Each row has a name. Each question is about the rows just above it.

Kerat: [103 121 138 111 140 152 149 125 111 121 137 114  93 121 119 133 154 116
  83 128 127 107 121 105 148 117  88 188  91 147 110 141 107 121  93 107
 157 150 144 179 148 166 104 115  94 147 164 127  72 135  86  97 154 114
 147]
pepu: [ 88  89 196 125 108 108 128 107  99 170 153  93 138 115  68 164 175 115
  71 197 115 130 138  98 151 114 125 138  51 106 101 154  72 118 108 125
 109 131 167 165 192 150 142  96  59 116 143 126 148 104 153  69  89  79
 165]
tep: [133 118 116 126 173 120 132 149  67 121 138 105 102 117 100 134 162 124
 104 129 123  96 126 115 126 110  97 155  77 124 125 143 114 114 110  99
 140 141 145 185 164 161 117 118 102 133 150 125  74 141 116 107 165 114
 147]
farag: [ 97 118 128 125 152 145 132 106 126 150 169 107 107 121  95 127 162 138
  84 126 113  73 111 103 111 112 104 155  55 111 112 138  99 107 107 108
 152 147 147 196 158 168 113 128  84 128 137 113  69 148  89 104 153  93
 158]
Pog: [ 71 120 169 126 146 135 133 121 116 126 173 120 132 149  67 121 163 138
  85 118  99  69 133 106 126 107 114 148  31 113  93 147 120 153 134 114
 113 117 150 228 168 158 158 123  62 140 127  95  87 176  83  93 199  90
 191]
What is the next entry after [133 121 116 126 173 120 132 149  67 121]?
[163]
The next entry after [ 62 140 127  95]:
[87]
Give the next entry after [ 69 148  89 104 153].
[93]
The next entry after [ 96 126 115 126 110  97 155  77 124]:
[125]

tunoz: [155 138 123 174 167 129 125 103 149 121]
bopu: [117 149 141 135 142 136 144 138 223 137]
Motuv: [121 117 159  75  94 137  80 111 194 142]
pepu: [143 117 141 126 134 130 124 111 114 133]
Kerat: [ 91 125 102 176 128 119 116 115 138 123]
Kepo: [105 142  82 105 152 132 136 124  92 144]
Pog: [113 143 140 172 123 122 146 118  81 135]
tep: [ 91 125 102 176 128 119 116 115 119 129]
ganel: [155 138 123 174 167 129  92 124 136 136]
What is the next entry after [136 124  92]?
[144]
Give the next entry after [167 129 125 103].
[149]
The row with [155 138 123 174 167 129  92 124 136 136] is
ganel
[155 138 123 174 167 129 125 103 149 121] is in which row?
tunoz
The next entry after [ 94 137  80 111]:
[194]

Motuv: [154 151 128 148 145 159 135 126 141]
Kerat: [152 152 133 142 139 155 132 135 151]
tunoz: [113  95 123 134 104  75 130 125  78]
Kepo: [146 122 121 172 136 108 163 136 115]
farag: [179 187 128 150 185 231 140 125 196]
tep: [130 154 140 114 140 231 185 125 163]
Robez: [101 101 125  92 105  91 119 128 123]
ganel: [140 151 137 142 132 140 129 123 147]
Pog: [114 129 125  85 135 145 120 124 172]
bopu: [132 124 125 165 138 113 156 127 118]
pepu: [109 135 130  75 134 156 108 123 175]
What is the next entry after [172 136 108 163]?
[136]
Give the next entry after [152 152 133].
[142]
The next entry after [185 231 140 125]:
[196]
Give the next entry after [179 187 128 150 185 231 140].
[125]

tep: [105 155 139  97 209  99 146]
tunoz: [149 131 117 112 130 155 162]
Kepo: [124 141 105 156 139 117 105]
bopu: [138 118 131 112 130 155 141]
The next entry after [117 112]:
[130]
[149 131 117 112 130 155 162] is in which row?
tunoz
Give the next entry after [141 105 156].
[139]
What is the next entry after [105 156 139]?
[117]
What is the next entry after [149 131 117 112]?
[130]
Give the next entry after [105 155].
[139]

Robez: [205 179 153 158  81 139 115  99 105 108  81 101 103  60 175  79  85  94
 113 170 162 224 172 107  42]
Kepo: [ 69 179 153 153 204 122 117  94 140 120 156 119  97  64  78  76 171 114
 140 133 169 117 197 176  41]
Motuv: [108  99 153 158 205 139  81 115 179 105 140 117 182 179 176 135  86 194
 125 124 111 162 170 106 197]
The next entry after [139  81 115 179]:
[105]
The next entry after [ 81 115]:
[179]
What is the next entry after [117 182]?
[179]
Give the next entry after [205 179 153 158  81 139 115  99 105 108].
[81]
What is the next entry after [117 182 179]?
[176]
The next entry after [205 139]:
[81]
What is the next entry after [ 86 194]?
[125]

farag: [130 183 190  84 109 149  81 169 109 147 107  81 162]
Pog: [ 23  90 190  84 190 149  81 169 109 147 107  81 162]
Kepo: [148 121  94  69 166 165 184  99  89 158  58 112 101]
pepu: [ 23  90  94 104 134 116 174 123 197 148 146  95 161]
tep: [121 148 190  84 190 149  81 169 109 147  62  81 162]
Give the next entry after [183 190  84 109 149  81 169 109 147 107  81].
[162]
Whose row is [ 23  90  94 104 134 116 174 123 197 148 146  95 161]?
pepu
What is the next entry after [148 121]?
[94]
Where do [ 23  90 190  84 190 149  81 169 109 147 107  81 162] appear?
Pog
Give the next entry after [190  84 190 149  81 169 109 147  62].
[81]
Give the next entry after [121 148 190].
[84]
Whose row is [130 183 190  84 109 149  81 169 109 147 107  81 162]?
farag

Motuv: [ 96 147 114 108 104 103 166 105 143]
ganel: [182 119 121 128 149 149 114 115  92]
Pog: [139 116 133 132 118  94 104 128 158]
lado: [149 219 131 116 192 151  82 139 172]
bopu: [ 41 139 131 139 153 109  82 159 138]
Kepo: [133  67 117 138  63 104 191  98 113]
tunoz: [ 91 138 121 192 150 162 129 149 144]
Kerat: [131  70  93  86  73  69 137  69  89]
tep: [ 91 138 121 192 150 162 129 114  75]
The next entry after [121 192 150 162 129 114]:
[75]
What is the next entry after [162 129 114]?
[75]
What is the next entry after [ 41 139 131 139 153]?
[109]

bopu: [148 114 134  87 110 105  68 153 194 103 193 132 146 150 119 154 155 147
 155  94 156 123 115 139 154]
Kerat: [194 103 194 132 146 150 119 154 182 112 170 118 146 147  62 154 153 141
 165  89 156 123 143 213 154]
tep: [148  82 109 202 124 105  66 182 196 103 164 118 146 150 134 154 155 141
 166  89 156 123 115 227 123]
farag: [148  82 134  87 124 108  76 178 235 103 164 118 146 150  83 154 155 141
 166  69 156 123 115 213 154]
ganel: [147  82 109  87 124 104  55 168 194 103 160 106 146 150 134 154 155 141
 166  48 175 123 115 235 154]
Motuv: [148 114 109  87 110 105  68 153 194 103 193 132 146 150 119 154 155 147
 155  94 156 123 115 139 154]
[148 114 109  87 110 105  68 153 194 103 193 132 146 150 119 154 155 147
 155  94 156 123 115 139 154] is in which row?
Motuv
What is the next entry after [ 82 134]?
[87]
Where do [148  82 109 202 124 105  66 182 196 103 164 118 146 150 134 154 155 141
 166  89 156 123 115 227 123] appear?
tep

bopu: [122 100 106 173  74 106 141 129 171 160 137 174 106  71 138 122 106  37
 156  77 138 134 117 140 133 126  84 105 140 117]
Kerat: [129 171 160 137 177 106  71 138 122 106  37 197  97  58 129 101  96  29
 157  66 120 130 109 122 134 114 112  99 144 137]
ganel: [177 177 139  94 101  58 174 119  71  63  95  99 135  94 130 111  80 145
 183 170 122 100 106 171 101 128 115 176 120 148]
Whose row is [122 100 106 173  74 106 141 129 171 160 137 174 106  71 138 122 106  37
 156  77 138 134 117 140 133 126  84 105 140 117]?
bopu
What is the next entry after [ 58 129 101  96]?
[29]
Give the next entry after [ 94 101  58 174 119  71  63].
[95]
What is the next entry after [122 100 106 171]?
[101]
The next entry after [ 66 120]:
[130]
Give the next entry after [129 171 160 137 174 106  71 138 122 106  37].
[156]
What is the next entry after [ 74 106 141 129 171 160 137]?
[174]

Kepo: [159 175  70 141 127 163]
Motuv: [131 163 224  99 153 156]
pepu: [165 171 134 125 187 131]
ganel: [121 175 157  83  92 175]
bopu: [134 171 165  90 135 114]
tunoz: [127  70 125 138  56  63]
Kerat: [154 151 139 182 173 128]
Pog: [105 191  24 125 187 131]
farag: [ 74 124  95 127  55 135]
tep: [105 191  85 148 186 217]
Robez: [159  70  56 125 138  60]
lado: [202 161 143  55  65 145]
What is the next entry after [ 70 125 138  56]?
[63]
The next entry after [151 139]:
[182]
What is the next entry after [134 171 165]?
[90]
The next entry after [ 24 125]:
[187]

bopu: [ 89 169 161 118  67 147]
Motuv: [ 89  84  58  42 129 184]
tunoz: [ 77  91 169 182 165 203]
tep: [161 118  61 149 145  96]
The next entry after [ 91 169]:
[182]
Give the next entry after [ 89 169 161 118].
[67]
Whose row is [ 89 169 161 118  67 147]?
bopu
What is the next entry after [118  61]?
[149]
The next entry after [118  61 149]:
[145]

ganel: [ 70  82 114 167 149 141 112  77  87 156 147  61 171  69  81 121]
Kerat: [208 201 119 144 103 153 179 160 204 137  73 138  93 113 178 109]
Motuv: [145 208 180 162 103 198 139 219 139 159 196 157 161 164 219 129]
Robez: [112 169 157 110 104  97 122  80 108  95 176 156 141  70 119 193]
bopu: [102 143  32 119 149  62 119  85  68  87 120 172 116  84  98 126]
lado: [172 190 128 148 119 168 138 203 113 137  93 138  73 204 232 115]
Kepo: [126 171 181 185 151  67 133  57  94 164  52  90  92  60  74 108]
tep: [ 95 129 121 179 125 171 181 185 151 163 155 140 181 226 193 176]
Pog: [102 143  32 119 149  62 119  85  68 108 146 133 191 124 138 135]
pepu: [142  80  73 134 199 181 123  81  53 176  98  77 136  96  76  32]
farag: [172 190 128  62 119 168 138 203 113 137  93 138  73 204 232 115]
tunoz: [146  69  84  93 114  65 118  62 103 103  58 170  92 128  68  72]
Give the next entry after [125 171 181 185 151].
[163]
Whose row is [172 190 128 148 119 168 138 203 113 137  93 138  73 204 232 115]?
lado
Whose row is [172 190 128  62 119 168 138 203 113 137  93 138  73 204 232 115]?
farag

Kerat: [106 107 137 137 163 132 111 117 117 145 151  79 117  93 106 128 130 128
 105 144 162 157  80 138 146 141 140 107 139 128 153 132 136 105 139 133
 126 116 181  94  99 117 120 105 119 132 112 136 114 173 126 149 107]
bopu: [150 154 133 127 114 112 145 146 145 124 115 172 115 138 142 115 137 135
 128 108 100  98 145 136 135 119 141 144 125 117 105 135 148 136 101 126
 131 140 126 141 141 156 110 146 136 114 131 141 145 108 125 113 126]
tunoz: [145 124 115 171 163 132 111 117 117 145 151  79 117  93 106 128 130 128
 105 144 162 157  80 138 146 141 140 107 139 128 153 132 136 105 139 133
 126 116 161 146 155 211  60 167 143  85 120 176 174 106 123  94 109]
lado: [150 154 133 109 114 112 145 146 145 124 115 172 115 138 142 115 137 135
 128 108 100  98 145 136 135 119 141 144 125 117 105 135 148 136 101 126
 131 140 126 141 141 156 110 146 136 114 131 141 145 108 125 113 126]
Which row holds [150 154 133 127 114 112 145 146 145 124 115 172 115 138 142 115 137 135
 128 108 100  98 145 136 135 119 141 144 125 117 105 135 148 136 101 126
 131 140 126 141 141 156 110 146 136 114 131 141 145 108 125 113 126]?
bopu
Where do [145 124 115 171 163 132 111 117 117 145 151  79 117  93 106 128 130 128
 105 144 162 157  80 138 146 141 140 107 139 128 153 132 136 105 139 133
 126 116 161 146 155 211  60 167 143  85 120 176 174 106 123  94 109] appear?
tunoz
The next entry after [137 137]:
[163]

farag: [131 122  86  60  61 140 124 107 233 118 199 162 158 180]
Pog: [127 129 104  60 140  61 124 107 191 111 164 160 157 143]
Motuv: [124 130 117  48 142  96 153 134 172 119 145 161 124 142]
What is the next entry after [172 119 145 161 124]?
[142]
The next entry after [ 60 140  61 124 107]:
[191]

